Below is a small trained network, with its code and all its weights. Each question gives an input and a target symbol and asks what happens when units are switched off, that is, made to give their printed mean instead of their output.

import numpy as np


def w(rows, s, z=0):
    codes = np.array(rows[::2]) - 128.0
    scale = np.full(codes.shape[1], s)
    scale[-1] = z or s
    return codes * scale


def norm(h):
    return h / np.sqrt((h * h).mean(-1, keepdims=True) + 1e-5)


def f(y):
    return y / 2 * (1 + np.tanh(0.7978845608 * (y + 0.044715 * y**3)))


def softmax(a):
    e = np.exp(a - a.max(-1, keepdims=True))
    return e / e.sum(-1, keepdims=True)


def log_softmax(a):
    a = a - a.max(-1, keepdims=True)
    return a - np.log(np.exp(a).sum(-1, keepdims=True))


def net(x, mask):
    ids = ['αβγδεζηθλμξτω'.index(c) for c in x.split()]
    T = len(ids)
    res = E[ids] + P[:T]
    u = 0
    for l in range(2):
        r = norm(res)
        for j in range(2):
            rows = slice(4 * j, 4 * j + 4)
            q, k, v = (r @ M[l][rows].T for M in (Q, K, V))
            z = softmax(np.where(np.tri(T) > 0, q @ k.T / 4**0.5, -1e9)) @ v
            o = O[l][rows]
            res = res + np.where(mask[u + j], z, o[:, -1]) @ o[:, :-1]
        u += 2
        y = f(norm(res) @ A[l][:, :-1].T + A[l][:, -1])
        res = res + np.where(mask[u : u + 4], y, B[l][:, -1]) @ B[l][:, :-1]
        u += 4
    return log_softmax(norm(res)[-1] @ U[:, :-1].T + U[:, -1])


Q, K, V, O, A, B = {}, {}, {}, {}, {}, {}
E = w([
[133,168,85,90,132,13,120],'α',
[35,152,132,84,148,136,171],'β',
[127,174,32,90,83,132,164],'γ',
[50,53,177,140,128,153,146],'δ',
[84,124,153,126,177,187,198],'ε',
[192,200,167,165,34,97,187],'ζ',
[30,112,158,89,138,118,178],'η',
[191,120,210,62,151,195,44],'θ',
[6,105,164,135,144,136,80],'λ',
[112,132,93,117,121,224,183],'μ',
[145,23,133,157,100,153,185],'ξ',
[121,138,120,224,180,163,117],'τ',
[151,98,186,181,190,107,143],'ω',
],0.016)
P = w([
[112,215,246,172,50,176,147],'0',
[97,187,225,158,71,180,151],'1',
[91,172,203,143,95,175,148],'2',
[88,156,191,131,114,172,144],'3',
[81,142,175,124,129,165,134],'4',
[73,128,162,117,146,164,131],'5',
[73,119,142,107,159,155,125],'6',
[75,104,126,100,173,153,120],'7',
[77,91,108,96,193,149,112],'8',
[78,79,90,85,210,148,110],'9',
[80,63,75,72,229,151,109],'10',
[75,47,58,62,254,152,91],'11',
],0.0084)
Q[0] = w([
[102,107,123,75,114,158,120],'0.h0',
[116,120,110,141,145,146,144],'0.h0',
[115,114,98,134,119,139,123],'0.h0',
[135,144,164,160,201,140,159],'0.h0',
[151,143,134,116,93,75,95],'0.h1',
[214,153,100,183,87,78,176],'0.h1',
[194,27,176,214,133,150,176],'0.h1',
[157,151,93,48,94,197,253],'0.h1',
],0.026)
K[0] = w([
[105,63,62,66,175,145,104],'0.h0',
[128,115,134,123,149,128,100],'0.h0',
[132,131,131,113,115,140,122],'0.h0',
[119,103,118,146,228,107,82],'0.h0',
[112,167,175,116,134,76,107],'0.h1',
[198,238,208,186,2,123,130],'0.h1',
[171,119,170,160,105,142,160],'0.h1',
[139,113,102,102,70,188,167],'0.h1',
],0.023)
V[0] = w([
[122,148,117,243,158,107,94],'0.h0',
[203,86,208,99,183,53,152],'0.h0',
[48,88,112,166,97,74,133],'0.h0',
[147,162,127,202,185,107,249],'0.h0',
[142,92,93,186,120,190,149],'0.h1',
[197,69,146,117,110,89,209],'0.h1',
[138,77,170,154,176,43,84],'0.h1',
[136,188,32,102,85,132,100],'0.h1',
],0.018)
O[0] = w([
[79,154,135,215,81,190,80,87],'0.h0',
[175,131,239,175,105,93,175,96],'0.h0',
[6,98,138,80,73,180,60,135],'0.h0',
[71,219,192,94,128,215,204,53],'0.h0',
[147,100,47,162,155,198,132,110],'0.h1',
[143,51,81,75,20,147,173,29],'0.h1',
[147,129,218,228,75,130,116,109],'0.h1',
[168,182,44,146,79,65,41,8],'0.h1',
],0.013,0.014)
A[0] = w([
[136,246,60,162,28,18,78,4],'0.n0',
[150,149,60,125,4,133,196,67],'0.n1',
[61,122,84,159,85,131,126,55],'0.n2',
[120,106,96,121,102,122,160,136],'0.n3',
],0.027,0.004)
B[0] = w([
[222,110,124,195,6,67,109,253],'0.n0',
[172,191,127,96,140,159,217,199],'0.n1',
[149,137,106,134,49,114,96,194],'0.n2',
[133,93,123,114,172,148,173,167],'0.n3',
],0.027,0.0044)
Q[1] = w([
[142,60,160,156,93,147,180],'1.h0',
[123,161,72,95,119,62,199],'1.h0',
[29,78,118,181,146,4,183],'1.h0',
[130,113,209,25,67,111,126],'1.h0',
[142,145,204,56,142,149,107],'1.h1',
[134,59,147,128,157,130,65],'1.h1',
[32,116,110,218,100,80,226],'1.h1',
[36,176,65,172,142,65,177],'1.h1',
],0.026)
K[1] = w([
[173,71,165,148,79,206,167],'1.h0',
[200,180,72,44,118,115,141],'1.h0',
[203,64,210,59,177,87,51],'1.h0',
[61,107,173,43,100,81,205],'1.h0',
[63,52,147,95,200,78,156],'1.h1',
[84,27,76,146,113,80,69],'1.h1',
[169,166,203,54,33,252,76],'1.h1',
[134,193,127,21,77,202,68],'1.h1',
],0.022)
V[1] = w([
[15,104,49,254,129,59,219],'1.h0',
[134,153,203,139,103,122,145],'1.h0',
[168,64,161,118,133,140,86],'1.h0',
[152,96,82,146,102,197,81],'1.h0',
[145,166,222,111,148,166,49],'1.h1',
[54,80,158,207,86,77,214],'1.h1',
[58,142,53,207,143,30,152],'1.h1',
[66,161,165,58,90,55,168],'1.h1',
],0.026)
O[1] = w([
[3,166,91,96,58,141,185,76],'1.h0',
[146,162,158,121,113,145,98,132],'1.h0',
[196,113,128,99,155,106,127,197],'1.h0',
[136,146,112,143,169,98,171,9],'1.h0',
[220,110,127,133,109,135,89,254],'1.h1',
[48,99,130,120,65,107,162,117],'1.h1',
[74,187,108,91,102,170,158,111],'1.h1',
[139,124,119,91,97,64,190,168],'1.h1',
],0.028,0.0089)
A[1] = w([
[88,25,97,168,90,176,128,34],'1.n0',
[157,163,90,5,168,134,143,2],'1.n1',
[177,80,62,82,82,221,134,62],'1.n2',
[93,65,36,70,169,131,77,153],'1.n3',
],0.027,0.0059)
B[1] = w([
[133,157,55,216,159,94,7,175],'1.n0',
[58,202,168,197,122,70,3,221],'1.n1',
[142,49,117,77,15,201,162,186],'1.n2',
[190,84,219,41,76,176,141,253],'1.n3',
],0.017,0.014)
U = w([
[168,154,119,181,47,92,126,121],'α',
[93,212,154,109,121,68,66,87],'β',
[148,160,11,90,111,96,116,166],'γ',
[61,41,84,173,128,88,66,74],'δ',
[61,92,214,127,176,152,143,81],'ε',
[166,199,159,113,127,140,193,166],'ζ',
[96,105,153,64,109,48,177,127],'η',
[215,101,110,169,183,86,113,139],'θ',
[146,122,111,68,47,198,98,94],'λ',
[90,149,65,51,202,141,124,163],'μ',
[132,69,74,146,119,165,201,181],'ξ',
[90,150,89,194,119,170,125,253],'τ',
[116,110,238,210,83,161,159,39],'ω',
],0.011,0.0063)

Each question gives the input, a string of symbols that net reads in full, and the target symbol t.
The units are the heads (4 rows each of Q, K, V and O) and the neurons (one row each of A and B). Each row of codes is followed by its name. A weight is (code - 128) times the scale printed after its matrix; where a second scale follows, it is the last column's (O, A, B and U).
mask holds one flag per unit, layer by layer, with each layer's heads first. A switched-off unit (its flag False) gives its mean, the last column of its rows in O or B, instead of its output. The means were averaged over made-up inputs and are rounded, as every weight is.
A unit's drop is (log p(t) with every unit on - log p(t) with that unit switched off) / (log p(t) with every unit on - log p(t) with every unit switched off).
The circuit of an input: a set's keep is (log p(t) with only the set's units on - log p(t) with every unit switched off) / (log p(t) with every unit on - log p(t) with every unit switched off). Starting from all 12 units, units are removed one at a time, each time the one whose removal leaves the highest keep (on an exact tie, the one counted first), for as long as the keep stays at least 0.8.
circuit, biggest first: the units of the circuit, biggest drop first
k most important neurons: the k neurons with the biggest drops, biggest first
top k neurons in layer l: the k neurons of layer l with the biggest drops, biggest first
heads that matter: for each layer, one digit per head in row order, 1 if its drop is at least 0.15 and else 0, layers parted by /
input ζ θ μ λ μ α μ θ, target μ: circuit, biggest first	[0.h1, 1.h1]
input τ λ ε λ, target ε: heads that matter	01 / 11
input β θ θ θ β ε ε, target ε: circuit, biggest first	[0.h0, 0.h1, 1.h1, 1.h0]
input η θ η β ε, target η: heads that matter	11 / 01
input ξ θ λ θ ε β ε, target ε: heads that matter	11 / 00
input ε λ θ δ λ λ θ, target δ: heads that matter	11 / 01
input θ η μ, target μ: heads that matter	01 / 01
input δ θ η ε θ θ η α θ β λ θ, target β: heads that matter	01 / 01
input θ ε ζ θ, target ε: circuit, biggest first	[1.h1, 0.h1]
input θ θ ε λ μ ω λ θ δ α θ, target δ: circuit, biggest first	[1.h1, 0.h1, 1.n0]
input θ θ η θ λ δ θ τ θ θ θ λ, target δ: 3 most important neurons	[0.n2, 1.n0, 0.n1]
input γ λ η θ λ, target η: circuit, biggest first	[0.h1, 1.h1, 0.h0, 1.h0]
input ζ η θ τ ε, target τ: circuit, biggest first	[0.h0, 1.n3]
input θ ξ ε β δ η μ η α λ, target λ: heads that matter	10 / 11
input θ θ β, target β: circuit, biggest first	[1.n1, 0.h1]
input θ ω ε, target ω: circuit, biggest first	[0.h0]
input ε τ θ λ ζ τ ε, target τ: heads that matter	10 / 10
input β η θ μ θ η θ, target η: heads that matter	00 / 01
input τ θ ξ μ θ τ θ, target τ: heads that matter	00 / 10
input λ μ λ ε, target μ: heads that matter	01 / 11
input ε θ α θ θ λ θ θ θ τ, target τ: circuit, biggest first	[0.h0, 1.h0]
input λ β γ ε ζ γ θ θ θ ξ, target ξ: heads that matter	01 / 00
input λ ε ξ η θ λ λ θ θ μ θ, target μ: circuit, biggest first	[1.h1, 0.h1]
input θ η θ θ η η ε, target η: heads that matter	10 / 01
input λ θ ε β λ λ β, target λ: top 2 neurons in layer 1	[1.n3, 1.n2]
input θ λ λ λ η θ, target λ: circuit, biggest first	[1.h1, 0.h0]
